(in the rows, 128 means zero)
Each row is followed by its class. Each block has new classes.
[125 165 117  93 160 144 182 145 134  87  71 120 156 144 121 105 122  83
 133 126 128 151 139 133 180 130 110  86  38 102 128 152 123]
H
[153 156 171 125 161 141 160 160 138  98  44 128 115 123 139  94 127  10
 152 123 184 138 134  99 149 106 115  96 125 103 139 150 128]
X
[147 140 124 117 147 138 147 123 155 113 108 154  66 125 112  66 129 158
 141 107 142 139 132 137 122 157 137 152 111 120 123 133 150]
X
[118 137 112 115 167 139 132 125 145 112 105 150  84 125 125 115 123  85
 162  70 121 122 130  96  91 135 127 138 143 142 131 126 154]
X
[138 150 131 123 127 137 151 131 120 105  72 103 145 138 136 100 129  97
 135 142 107 145 137  96 176 121 127 119 111  98 129 157 132]
H
[137 143 159  90 145 123 148 121 151  88  89 132 106 130 116 120 161 111
 139  71 192 153 156 127 100 113 113  89 138 125 121 128 131]
X
[152 108  84 160  99 101  97 148 117 112 102 142  74 134 140 131  78  81
 138 111  52 131 135 112  83 120 128 178 106  92 134 129 145]
H
[177 113 154 115 128 143 171 189 117 105  71 101 144 124 140 103  88  87
 110 177 161 140 137 105 165 133 142 112  87  77 137 163 156]
H
[119 124 145 107 113 104 141 137 134 101  85 129  97 129 162 131 107  88
 131 120  68 121 150 119 104 125 125 131  80 114 145 146 145]
H
[132 109 166 141 142 147 158 155 114 106 128 108  99 144 123 102 114  97
 131 164  55 122 157 112 153 127 139 138  93  76 134 153 131]
H
[169 132 141 133 120 114 154 143 129  87  88 107 118 132 133 100  99  89
 144 165 169 133 132 146 122 126 138 138 111  85 114 154 141]
H
[119 127 140 127 161 114 157 111 171 116  78 123  66 101 138 136 139 122
 107  90  73 127 139 106 100 129 108  76 115 138 119  98 154]
X
[174 139 150 177 142 107 163 130 107 103  81 107 121 126 135 100 120 100
 131 157  72 123 153 118 168 140 109 135  91  97 129 153 140]
H
[154 142 137 137 108  88 179 151 125  89 115 172 153 120 123 100 134 134
 123 148 153 153 145 135 179 125 128 103  84  89 131 157 109]
H
[162 120 134 119 157 125 158 127 128 110 117  93  76 108 138 105 139 145
 131 105 111 132 124 109 178 115 122  83 112  71 112  80 119]
X
[152 184 186 102 181 155 250 123 192  85  54  94 188 158 128  97 129 111
 142 210 193 159 116  83 246 136 134  51  99   8 110 195 132]
H
[147 165 147  95 133 131 156 125 122  98  92 123 109 112 133  84 127 108
 118 157 120 111 117 122 126 241 116 120  96 109  69 153 120]
H
[174 140 159 110 153 134 234 126 141 107  71 110 166 152 122  90  87  86
 140 195 190 141 141 107 233 134 137  97 121  28 129 178 126]
H
[147 174 166 122 156 134 206 135 123 113  60 113 141 168 141  96 114 120
 160 133 118 111 135  82 166 138 133  71  89  56 118 155 104]
H

Each row is followed by its class.
[133 131 135 125 136 141 114 138 135 122 149 155 133 132 136 140 103 134
 131 130 125 123 130 128 136 121 145 122 137 133 131 113 125]
J
[114 123 133 121 129 126 140 140 115 123 112  98 135 121 128  79  92 130
 127 129 130 116 132 125 155 120 121 107 142 132 124 137 116]
J
[108 129 137 139 128 175 135 131 124 133 161 139 176 137 131 160 105 127
 129 120 133 121 143 110 137 137 136  97 118 113 125 125 133]
N
[148 134 137 104 128 103 143 152 142 121 106  83 102 115 126  50 127 137
 124 134 121 126 143 158 141 124 128 110 134 131 119  89  95]
G
[134 125 128 114 131 125 138 139 131 132 102  90 119 121 131  58 128 144
 125 118 123 129 138 135 129 140 122 116 117 136 123 116 114]
C
[132 129 140 127 137 134 130 139 131 125 136 133 133 128 133 128 110 134
 131 140 134 123 132 127 134 121 138 121 145 127 123 119 127]
N
[129 130 130 131 127 143 115 120 132 131 158 137 143 133 133 140 125 127
 131 118 122 134 120 113 115 133 122 132 124 124 121 111 130]
N
[150 134 133 108 129 130 136 138 144 138 112  83 119 127 135  68 142 144
 127 114 126 133 137 126 122 135 129 114 103 126 119  91 108]
G
[124 140 132 130 123 164 128 131 138 122 180 156 145 133 130 194 118 119
 134 139 129 125 144 130 149 123 143 117 141 129 109 104 144]
N
[113 133 130 115 130 116 145 139 113 130  96  84 131 121 120  43 108 130
 118 104 127 120 128 134 145 133 115 110 120 127 129 147 114]
C
[131 129 128 133 129 115 134 137 128 122 116 123 101 120 132 102 123 128
 125 140 125 125 138 135 137 128 129 125 132 141 128 130 113]
Q
[144 117 140 125 132 128 124 144 138 124 138 133 127 132 140 104 112 140
 130 134 129 129 133 132 131 121 142 127 147 129 121  93 120]
W
[127 123 141 121 127 116 127 132 133 131 113 113 127 126 132  90 122 136
 117 132 126 125 130 133 124 126 133 122 133 128 127 100 118]
G
[142 129 132 128 127 144 122 135 145 124 148 142 123 129 137 147 133 131
 129 130 126 122 133 122 123 124 139 138 128 153 123  98 128]
N
[132 125 132 122 129 110 131 137 123 134 100 104 120 128 123  82 125 133
 126 122 129 122 136 125 128 123 130 126 120 132 124 138 117]
G

Each row is followed by its class. Each block has new classes.
[ 94 120 141 189 107 142 161 134 132  80 113 143 130 167 137 117  94 137
  95 122 179 108 149 141 136 155 179 128 105  90 124 112 133]
ZP
[125 120 141 141 125 141 129 123 133 113 113 104 112 153 135 120 113 132
 126  94 133 130 143 121 153 112 133 131 168 135 109 141 107]
ZT
[ 95 141 111 177 112 114 149 125 133  46  80 133 150  96 139 126 116 148
 119 143 123 110 131 131 139 143 108 132  95 143 120 123 120]
ZP
[ 75 139 137 140 116 139 132 111 122  61  73 122  97 116 138 114  94 154
 158 138 158  95 152 117 163  94 141 128 163 128 105 139 119]
ZT
[ 89 127 159 159 106 147 145 128 126 131 119 136 101 143 120  91  72 141
 134 113 157 114 145 150 151 148 187 125 119 118 124 110 138]
ZP
[119 120 154 141 123 154 128 133 123 181 121 133 103 156 127 118 110 134
 113  89 158 127 133 132 146 132 173 134 123 117 144 131 127]
ZP
[103 146 120 169 106 120 161 123 128  25 120 127 145 139 119 140  97 130
 120 139 127 122 130 121 148 151 122 145 110 139 114 128 133]
ZP
[139 113 118 191 140 138 142 112 144 190  61 131 154 150 140 132 155 137
  92  22  64 143 124 120 125 114 159 140  97 146 139 107 119]
ZP
[142 123 135 127 120 138 128 120 129 112 136 103 114 173 123 130 129 118
 118 102 137 131 133 113 140 109 138 128 151 122 114 128 123]
ZT
[141 124 109 151 125 120 128 117 135  76 119 128 180 125 132 132 149 120
 112 144 121 135 121 122  94 129  89 129 127 121 129 140 126]
ZT
[ 82 144 155 160 100 138 138 112 128  99 106 113  99 145 113 124  81 149
 138  69 115 112 139 125 159 147 159 129 127 149 125 117 126]
ZP
[127 123 177 174  93 162 147 117 123  13 158 111 107 246 111 125  66 127
  94  98 194 142 142 105 191 148 184 145 122  82  86 114 129]
ZT
[ 74 152 171 106 103 129 140 117 125  64 173 120  88 141 109 129  54 137
 163 139 140 119 138 125 168 175 150 125 128 143 114 125 120]
ZP
[101 121 132 167 107 134 135 134 127  88 118 147 127 147 134 128  91 146
 108 151 179 109 128 156 134 160 157 136 115 102 131 125 137]
ZP
[ 79 142 136 125 113 159 142 124 128 157  96 127  82 131 127 113  75 158
 139 100 151 113 146 129 144 124 192 133 126 116 132 117 124]
ZP

Each row is followed by its class.
[122 134 141 122 135 153 134 132 196 111 134 134 100 127 118 135 108 147
 177  78 127 139 141 139 119 149 136 136 178 121 179 129 144]
[97]
[131 125 137 122 135 131 137 116 188 118 150 135 110 135 147 119 109 163
 191 114 165 114 151 153  91 168 128 124 207 118 213 115 127]
[97]
[131 122 126 138 150 120 125 125 119 103 127 117 120 109 107 147 128 147
 138 129 124 143 129 121 119 122 129 115 148 134 112 141 168]
[86]
[133 145 137 121 111 142 120 122 187 120 140 135 103 112 107 144 100 143
 170  96 123 134 144 129 115 140 126 109 167 133 186 135 134]
[97]
[135 134 154 131 119 147 120 123 166 121 146 125 112 126 110 122 115 140
 166 100 144 115 140 141 145 156 130 141 178 137 171 128 141]
[97]
[128 130 139 109 114 150 142 111 159 121 150 127 121 126 126 124 118 144
 195 106 175 125 138 138  99 161 137 125 197 139 200 132 134]
[97]
[130 121 145 137 106 138 125 127 216 116 132 119 111 133 111 129 115 146
 146  91 142 103 121 119  96 144 133 119 149 123 130 128 137]
[97]
[142 115 126 133 159 129 118 122 117 108 124 130 138  95 104 158 112 139
 107 110 126 133 211 116 147 116 126 146 165 115  72 158 147]
[86]
[136 126 124 133 143 127 136 115 124 120 110 130 113  96 100 154 127 133
 139 110 116 133 141 110 124 123 131 117 160 122 103 146 141]
[95]
[138 138 112 129 143 143 132 122 107 124 114 145  98 109 103 193 132 151
 170 128 122 154 151 136 132 119 124 130 156 145 126 145 147]
[95]
[139 121  99 116 138 121 128 101 205 128 124 136  92 111 108 155  93 141
 127  86  97 130 135 118 111 129 126 157 150 130 137 141 146]
[95]
[146 148 123 124 126 145 118 126 164 127 130 126 111 150  81 168 102 139
 151  87 100 141 138 136 135 137 113 166 162 126 159 142 155]
[86]
